Here is a tiny trained network, its code and every weight. The questions are about switching its units off for an input and a class, where a switched-off unit gives its printed mean instead of its output.

import numpy as np


def w(rows, s, z=0):
    codes = np.array(rows[::2]) - 128.0
    scale = np.full(codes.shape[1], s)
    scale[-1] = z or s
    return codes * scale


def norm(h):
    return h / np.sqrt((h * h).mean(-1, keepdims=True) + 1e-5)


def f(y):
    return np.maximum(y, 0)


def log_softmax(a):
    a = a - a.max(-1, keepdims=True)
    return a - np.log(np.exp(a).sum(-1, keepdims=True))


def net(x, mask):
    res = np.array(x, float).reshape(1, 3) / 4 @ E
    u = 0
    for l in range(3):
        y = f(norm(res) @ A[l][:, :-1].T + A[l][:, -1])
        res = res + np.where(mask[u : u + 10], y, B[l][:, -1]) @ B[l][:, :-1]
        u += 10
    return log_softmax(norm(res)[-1] @ U[:, :-1].T + U[:, -1])


A, B = {}, {}
E = w([
[156,170,103,253,95,136],'x0',
[83,144,125,185,219,167],'x1',
[173,25,112,130,197,92],'x2',
],0.0067)
A[0] = w([
[180,45,141,122,141,120,80],'L0N1',
[131,142,13,225,150,149,109],'L0N2',
[168,115,146,140,93,116,118],'L0N3',
[98,72,190,87,150,118,38],'L0N4',
[111,194,214,104,53,169,99],'L0N5',
[130,145,181,50,104,163,60],'L0N6',
[153,56,103,87,118,120,2],'L0N7',
[102,150,85,211,138,145,79],'L0N8',
[156,151,100,254,162,159,158],'L0N9',
[184,164,127,131,54,99,90],'L0N10',
],0.0088,0.0052)
B[0] = w([
[117,91,104,86,195,33,184],'L0N1',
[211,103,116,219,142,82,219],'L0N2',
[117,124,87,144,115,153,159],'L0N3',
[98,86,74,140,180,189,165],'L0N4',
[148,157,209,80,89,170,212],'L0N5',
[145,167,147,122,185,114,168],'L0N6',
[156,73,22,84,129,69,156],'L0N7',
[188,92,129,164,122,152,190],'L0N8',
[160,229,147,227,150,194,253],'L0N9',
[2,106,104,126,92,102,188],'L0N10',
],0.0086,0.0071)
A[1] = w([
[165,157,80,205,95,134,46],'L1N1',
[198,63,64,92,112,22,5],'L1N2',
[174,105,74,232,179,82,219],'L1N3',
[134,91,87,111,193,52,108],'L1N4',
[76,110,93,185,2,146,45],'L1N5',
[106,148,119,234,147,153,97],'L1N6',
[27,140,157,98,161,177,188],'L1N7',
[109,173,171,152,56,160,30],'L1N8',
[161,130,202,74,171,168,95],'L1N9',
[96,175,72,185,118,169,5],'L1N10',
],0.0098,0.0031)
B[1] = w([
[70,63,138,158,142,234,193],'L1N1',
[11,101,28,70,254,131,190],'L1N2',
[94,228,156,72,122,161,254],'L1N3',
[86,99,51,91,152,103,199],'L1N4',
[46,63,153,88,149,62,170],'L1N5',
[232,121,93,203,150,84,211],'L1N6',
[190,103,199,138,81,160,180],'L1N7',
[91,47,112,124,217,93,180],'L1N8',
[148,169,80,91,85,199,160],'L1N9',
[158,113,116,155,93,211,165],'L1N10',
],0.0091,0.0098)
A[2] = w([
[167,16,106,114,176,247,36],'L2N1',
[118,57,184,186,112,136,2],'L2N2',
[135,242,141,179,254,69,182],'L2N3',
[183,171,155,60,163,150,142],'L2N4',
[188,190,111,173,212,106,88],'L2N5',
[17,13,181,85,204,136,159],'L2N6',
[194,164,95,172,197,110,79],'L2N7',
[60,50,22,130,134,103,136],'L2N8',
[140,111,122,31,116,177,99],'L2N9',
[86,39,203,209,79,161,120],'L2N10',
],0.0085,0.0066)
B[2] = w([
[89,137,153,169,152,6,152],'L2N1',
[43,122,48,201,107,251,135],'L2N2',
[150,111,127,52,58,66,227],'L2N3',
[60,194,114,120,100,167,169],'L2N4',
[196,162,170,116,105,93,185],'L2N5',
[196,157,150,183,127,76,254],'L2N6',
[165,135,151,120,115,118,175],'L2N7',
[146,107,163,132,102,211,219],'L2N8',
[82,130,119,184,160,159,175],'L2N9',
[128,78,41,74,131,121,180],'L2N10',
],0.011,0.0092)
U = w([
[191,207,74,48,106,54,142],'0',
[251,196,133,202,61,168,185],'1',
[76,37,45,207,59,181,152],'2',
[65,79,17,46,222,112,178],'3',
[115,124,121,109,101,128,7],'4',
[51,194,191,202,205,82,110],'5',
[48,217,210,63,53,225,161],'6',
[65,38,196,68,22,39,110],'7',
],0.017,0.012)

Each question gives the input, the list of numbers given to net, and the class t.
The units are the neurons (one row each of A and B). Each row of codes is followed by its name. A weight is (code - 128) times the scale printed after its matrix; where a second scale follows, it is the last column's (A, B and U).
mask holds one flag per neuron, layer by layer. A switched-off neuron (its flag False) gives its mean, the last column of its row in B, instead of its output. The means were averaged over made-up inputs and are rounded, as every weight is.
A unit's drop is (log p(t) with every unit on - log p(t) with that unit switched off) / (log p(t) with every unit on - log p(t) with every unit switched off).
The circuit of an input: a set's keep is (log p(t) with only the set's units on - log p(t) with every unit switched off) / (log p(t) with every unit on - log p(t) with every unit switched off). Starting from the 12 units with the biggest drops (on a tie, the unit counted first), units are removed one at a time, each time the one whose removal leaves the highest keep (on an exact tie, the one counted first), for as long as the keep stays at least 0.8.
units of the circuit, in order: the units of the circuit, biggest drop first
top k neurons: the k neurons with the biggest drops, biggest first
top k neurons in layer l: the k neurons of layer l with the biggest drops, biggest first
drop of u: that unit's drop, to one decimal
input [2,-1,8], class 3: units of the circuit, in order => [L1N2]
input [0,6,6], class 0: units of the circuit, in order => [L2N3, L1N3]
input [2,0,4], class 0: top 2 neurons => [L0N1, L2N3]
input [0,-2,-3], class 7: top 2 neurons in layer 0 => [L0N10, L0N9]
input [7,-3,-3], class 2: top 3 neurons => [L0N10, L1N1, L1N5]
input [-1,-7,-7], class 7: units of the circuit, in order => [L0N10, L1N5]
input [-3,-7,-1], class 6: top 2 neurons => [L0N2, L0N6]
input [1,0,-3], class 2: top 2 neurons in layer 1 => [L1N3, L1N2]
input [8,-8,8], class 3: top 2 neurons => [L1N2, L0N1]
input [-4,1,-1], class 6: top 3 neurons => [L1N9, L0N1, L1N8]
input [-6,7,1], class 5: top 2 neurons => [L0N9, L2N1]
input [8,-2,-7], class 2: top 3 neurons in layer 1 => [L1N1, L1N5, L1N8]
input [-5,7,4], class 5: top 2 neurons in layer 2 => [L2N6, L2N1]
input [1,-2,-2], class 7: top 2 neurons => [L0N10, L0N9]
input [8,-6,0], class 2: top neuron => [L0N10]
input [-5,7,-1], class 5: top 3 neurons => [L0N9, L0N5, L2N1]
input [-4,-8,-5], class 6: top 2 neurons => [L0N6, L0N5]
input [8,-2,-6], class 2: top 3 neurons => [L1N1, L0N10, L1N5]
input [6,-4,8], class 0: top 4 neurons => [L0N9, L1N3, L0N1, L2N3]
input [-2,7,-3], class 1: top neuron in layer 1 => [L1N6]
input [-6,6,-3], class 6: top 2 neurons in layer 1 => [L1N2, L1N8]
input [-4,2,0], class 5: top 2 neurons in layer 0 => [L0N9, L0N5]
input [0,4,5], class 0: drop of L1N3 => 0.1
